Below are the code and all the weights of a small trained network. Each question names an input and a class and asks about switching units off, where a switched-off unit gives its printed mean instead of its output.

import numpy as np


def w(rows, s, z=0):
    codes = np.array(rows[::2]) - 128.0
    scale = np.full(codes.shape[1], s)
    scale[-1] = z or s
    return codes * scale


def f(y):
    return np.maximum(y, 0)


def log_softmax(a):
    a = a - a.max(-1, keepdims=True)
    return a - np.log(np.exp(a).sum(-1, keepdims=True))


def net(x, mask):
    res = np.array(x, float).reshape(1, 8) / 4 @ E
    y = f(res @ A[0][:, :-1].T + A[0][:, -1])
    res = res + np.where(mask, y, B[0][:, -1]) @ B[0][:, :-1]
    return log_softmax(res[-1] @ U[:, :-1].T + U[:, -1])


A, B = {}, {}
E = w([
[254,83,223,171,118,92,148,148,119,159,166],'x0',
[67,187,181,248,147,134,71,88,156,190,96],'x1',
[104,89,121,127,127,121,124,140,132,149,136],'x2',
[121,168,129,92,209,79,60,255,94,163,132],'x3',
[157,132,129,119,108,136,99,108,87,127,95],'x4',
[117,116,128,116,153,145,152,139,163,152,137],'x5',
[86,153,188,82,127,193,96,87,68,145,245],'x6',
[151,181,28,133,67,91,159,130,113,218,166],'x7',
],0.0097)
A[0] = w([
[149,84,78,166,105,60,125,144,204,105,36,89],'neuron 1',
[89,91,138,148,57,167,173,73,135,88,125,71],'neuron 2',
[101,71,114,186,50,167,211,16,126,112,123,77],'neuron 3',
[171,121,148,160,123,81,152,158,170,139,78,51],'neuron 4',
[42,181,82,131,142,171,95,101,156,138,90,97],'neuron 5',
[120,107,175,117,157,183,151,162,146,59,109,107],'neuron 6',
[82,154,163,169,137,117,106,84,81,123,231,102],'neuron 7',
[83,146,125,116,140,175,104,108,91,106,205,87],'neuron 8',
[130,185,89,186,101,121,110,124,157,213,151,109],'neuron 9',
[52,157,75,115,119,141,72,104,167,66,107,69],'neuron 10',
[131,96,116,124,66,164,188,66,141,95,129,88],'neuron 11',
[105,166,125,88,213,101,91,235,36,144,98,58],'neuron 12',
[127,143,90,128,146,122,134,134,156,101,84,86],'neuron 13',
[115,136,132,84,130,186,92,115,89,125,208,63],'neuron 14',
[155,165,84,118,72,96,119,115,106,213,162,41],'neuron 15',
[109,176,142,145,160,127,67,221,101,165,124,115],'neuron 16',
[139,180,122,180,113,150,183,158,112,178,150,90],'neuron 17',
[125,146,119,137,157,88,79,204,122,109,159,106],'neuron 18',
[127,130,121,153,107,77,188,181,138,110,12,48],'neuron 19',
[118,93,207,66,143,114,86,102,171,67,84,66],'neuron 20',
[97,122,159,108,75,109,116,139,132,127,126,4],'neuron 21',
[214,68,138,112,116,104,167,163,112,98,194,120],'neuron 22',
[104,52,207,135,177,146,116,120,124,63,88,112],'neuron 23',
[100,82,189,186,162,132,73,130,155,78,106,73],'neuron 24',
[164,148,142,83,108,136,139,205,133,106,154,85],'neuron 25',
[59,200,170,200,154,105,47,58,172,254,74,113],'neuron 26',
[119,94,138,181,127,149,133,51,146,124,127,71],'neuron 27',
[135,198,66,89,41,83,202,116,107,233,135,56],'neuron 28',
[84,125,81,38,128,86,175,117,97,96,134,91],'neuron 29',
[19,199,64,65,115,191,134,133,117,114,90,84],'neuron 30',
[163,126,148,135,155,178,105,98,73,147,213,75],'neuron 31',
[137,119,128,153,142,91,131,142,157,106,73,105],'neuron 32',
[182,124,236,192,115,77,134,122,150,213,125,81],'neuron 33',
[147,94,62,14,113,127,175,154,97,65,142,89],'neuron 34',
[119,120,188,119,101,177,121,126,78,183,198,79],'neuron 35',
[226,124,201,159,153,126,161,117,117,163,200,103],'neuron 36',
[150,160,68,136,39,94,180,132,120,231,173,91],'neuron 37',
[120,145,168,30,102,101,127,99,142,124,183,76],'neuron 38',
[140,174,117,115,114,35,149,87,127,145,192,33],'neuron 39',
[172,95,80,190,169,82,163,145,154,113,45,69],'neuron 40',
[118,137,159,70,140,151,125,95,125,143,169,104],'neuron 41',
],0.0092,0.0034)
B[0] = w([
[65,178,98,72,107,109,150,65,140,170,130,216],'neuron 1',
[190,153,94,189,124,144,139,148,156,169,230,190],'neuron 2',
[183,158,57,227,162,147,173,187,173,153,202,227],'neuron 3',
[86,134,95,114,65,99,112,114,139,144,138,181],'neuron 4',
[149,53,189,141,72,61,75,164,168,112,86,193],'neuron 5',
[107,144,130,123,173,115,100,150,63,59,128,181],'neuron 6',
[70,151,119,85,102,129,165,84,143,185,111,192],'neuron 7',
[72,151,75,68,123,92,156,55,206,125,142,178],'neuron 8',
[108,133,160,109,162,139,117,142,68,59,120,189],'neuron 9',
[162,50,115,138,134,93,73,139,156,93,71,182],'neuron 10',
[167,176,78,196,141,144,123,218,136,185,145,196],'neuron 11',
[197,158,54,212,160,200,147,194,197,205,226,208],'neuron 12',
[122,118,117,64,89,85,124,85,160,136,126,160],'neuron 13',
[112,178,61,89,125,108,160,66,136,194,109,181],'neuron 14',
[110,126,145,93,188,157,94,137,118,97,164,183],'neuron 15',
[214,144,129,163,120,176,165,164,165,167,159,195],'neuron 16',
[108,115,148,124,151,123,126,135,123,82,124,163],'neuron 17',
[187,139,96,157,117,147,187,166,174,146,168,175],'neuron 18',
[76,167,45,92,134,118,135,34,153,199,172,197],'neuron 19',
[118,169,111,83,187,101,98,171,55,97,176,186],'neuron 20',
[147,141,129,136,164,130,139,101,131,124,102,129],'neuron 21',
[142,61,181,159,90,141,114,113,133,81,48,214],'neuron 22',
[68,142,163,77,189,127,92,164,66,74,185,207],'neuron 23',
[122,139,161,89,168,161,98,139,55,77,118,192],'neuron 24',
[172,133,171,169,105,128,166,125,112,143,81,168],'neuron 25',
[114,126,208,166,82,204,252,107,59,92,44,250],'neuron 26',
[179,161,149,152,162,161,171,166,138,130,165,177],'neuron 27',
[95,153,189,82,186,139,94,164,56,84,170,210],'neuron 28',
[163,89,222,142,96,129,128,138,83,101,77,179],'neuron 29',
[203,35,85,127,100,43,10,112,185,109,89,202],'neuron 30',
[103,133,117,90,117,103,115,66,172,173,149,188],'neuron 31',
[116,136,121,57,118,103,149,105,117,181,100,173],'neuron 32',
[182,2,147,165,87,54,108,111,172,81,74,218],'neuron 33',
[70,115,246,211,76,209,236,106,128,88,31,217],'neuron 34',
[83,153,52,76,89,93,150,89,153,157,101,192],'neuron 35',
[149,56,122,144,102,64,30,99,168,143,124,217],'neuron 36',
[103,129,116,85,199,150,54,156,59,61,159,211],'neuron 37',
[79,152,128,108,87,130,138,126,122,166,81,168],'neuron 38',
[87,124,143,134,183,100,99,149,129,131,139,158],'neuron 39',
[73,176,78,53,117,133,132,62,158,188,142,206],'neuron 40',
[97,171,90,95,99,111,131,98,126,132,146,167],'neuron 41',
],0.0073,0.015)
U = w([
[69,192,81,38,117,114,154,9,162,178,152,129],'0',
[210,181,86,190,171,172,165,178,169,155,214,70],'1',
[173,32,125,127,107,59,53,89,167,68,106,252],'2',
[83,169,138,60,255,151,95,140,47,21,181,71],'3',
[104,133,192,162,88,198,221,79,99,74,65,169],'4',
],0.0094,0.0011)

Each question gives the input, the list of numbers given to net, and the class t.
The units are the neurons (one row each of A and B). Each row of codes is followed by its name. A weight is (code - 128) times the scale printed after its matrix; where a second scale follows, it is the last column's (A, B and U).
mask holds one flag per neuron, in row order. A switched-off neuron (its flag False) gives its mean, the last column of its row in B, instead of its output. The means were averaged over made-up inputs and are rounded, as every weight is.
A unit's drop is (log p(t) with every unit on - log p(t) with that unit switched off) / (log p(t) with every unit on - log p(t) with every unit switched off).
The circuit of an input: a set's keep is (log p(t) with only the set's units on - log p(t) with every unit switched off) / (log p(t) with every unit on - log p(t) with every unit switched off). Starting from the 12 units with the biggest drops (on a tie, the unit counted first), units are removed one at a time, each time the one whose removal leaves the highest keep (on an exact tie, the one counted first), for as long as the keep stays at least 0.8.
circuit, biggest first: the units of the circuit, biggest drop first
k most important neurons: the k neurons with the biggest drops, biggest first
drop of u: that unit's drop, to one decimal
input [2,8,5,3,-8,3,-4,-2], class 4: circuit, biggest first => [neuron 26]
input [-1,2,-4,-5,8,3,-1,-5], class 1: circuit, biggest first => [neuron 3; neuron 2]
input [-6,0,7,-5,-6,-2,3,-7], class 3: 2 most important neurons => [neuron 23; neuron 33]
input [4,-5,1,-5,7,-2,2,-3], class 1: 4 most important neurons => [neuron 26; neuron 3; neuron 11; neuron 2]
input [0,-7,3,-5,-2,-3,-6,-4], class 4: 3 most important neurons => [neuron 34; neuron 22; neuron 29]
input [7,7,5,0,-7,5,8,1], class 0: 2 most important neurons => [neuron 7; neuron 35]
input [2,-4,-8,-5,-5,-1,-5,3], class 0: 2 most important neurons => [neuron 1; neuron 12]
input [8,2,6,-7,7,8,1,8], class 2: 3 most important neurons => [neuron 33; neuron 36; neuron 12]
input [1,-2,3,-3,4,-8,-3,-2], class 0: 4 most important neurons => [neuron 12; neuron 26; neuron 16; neuron 1]
input [0,7,6,-7,-2,-2,-8,-2], class 0: 2 most important neurons => [neuron 1; neuron 40]
input [-1,2,8,-4,-8,-2,6,-8], class 3: 2 most important neurons => [neuron 23; neuron 24]
input [-8,-7,0,3,7,7,5,-8], class 2: 2 most important neurons => [neuron 30; neuron 10]
input [-6,4,6,-4,3,7,5,-6], class 2: 4 most important neurons => [neuron 30; neuron 5; neuron 10; neuron 28]
input [2,5,7,3,-8,8,-1,-5], class 3: 3 most important neurons => [neuron 34; neuron 23; neuron 24]
input [0,-7,-5,-5,6,8,-5,6], class 4: circuit, biggest first => [neuron 34]
input [5,6,1,1,-3,-5,-4,3], class 4: 2 most important neurons => [neuron 26; neuron 30]
input [-6,-7,-6,5,7,-5,5,4], class 4: 2 most important neurons => [neuron 34; neuron 29]
input [-4,-2,3,-2,0,-7,2,1], class 2: drop of neuron 26 => 0.3
input [-5,3,-1,-3,-8,5,-2,0], class 2: drop of neuron 16 => 0.0
input [-4,8,5,4,8,4,3,-7], class 4: circuit, biggest first => [neuron 26]
input [-1,5,-4,3,1,-2,1,-1], class 4: drop of neuron 26 => 0.7
input [-7,-4,-8,4,6,7,0,5], class 2: drop of neuron 30 => 0.6
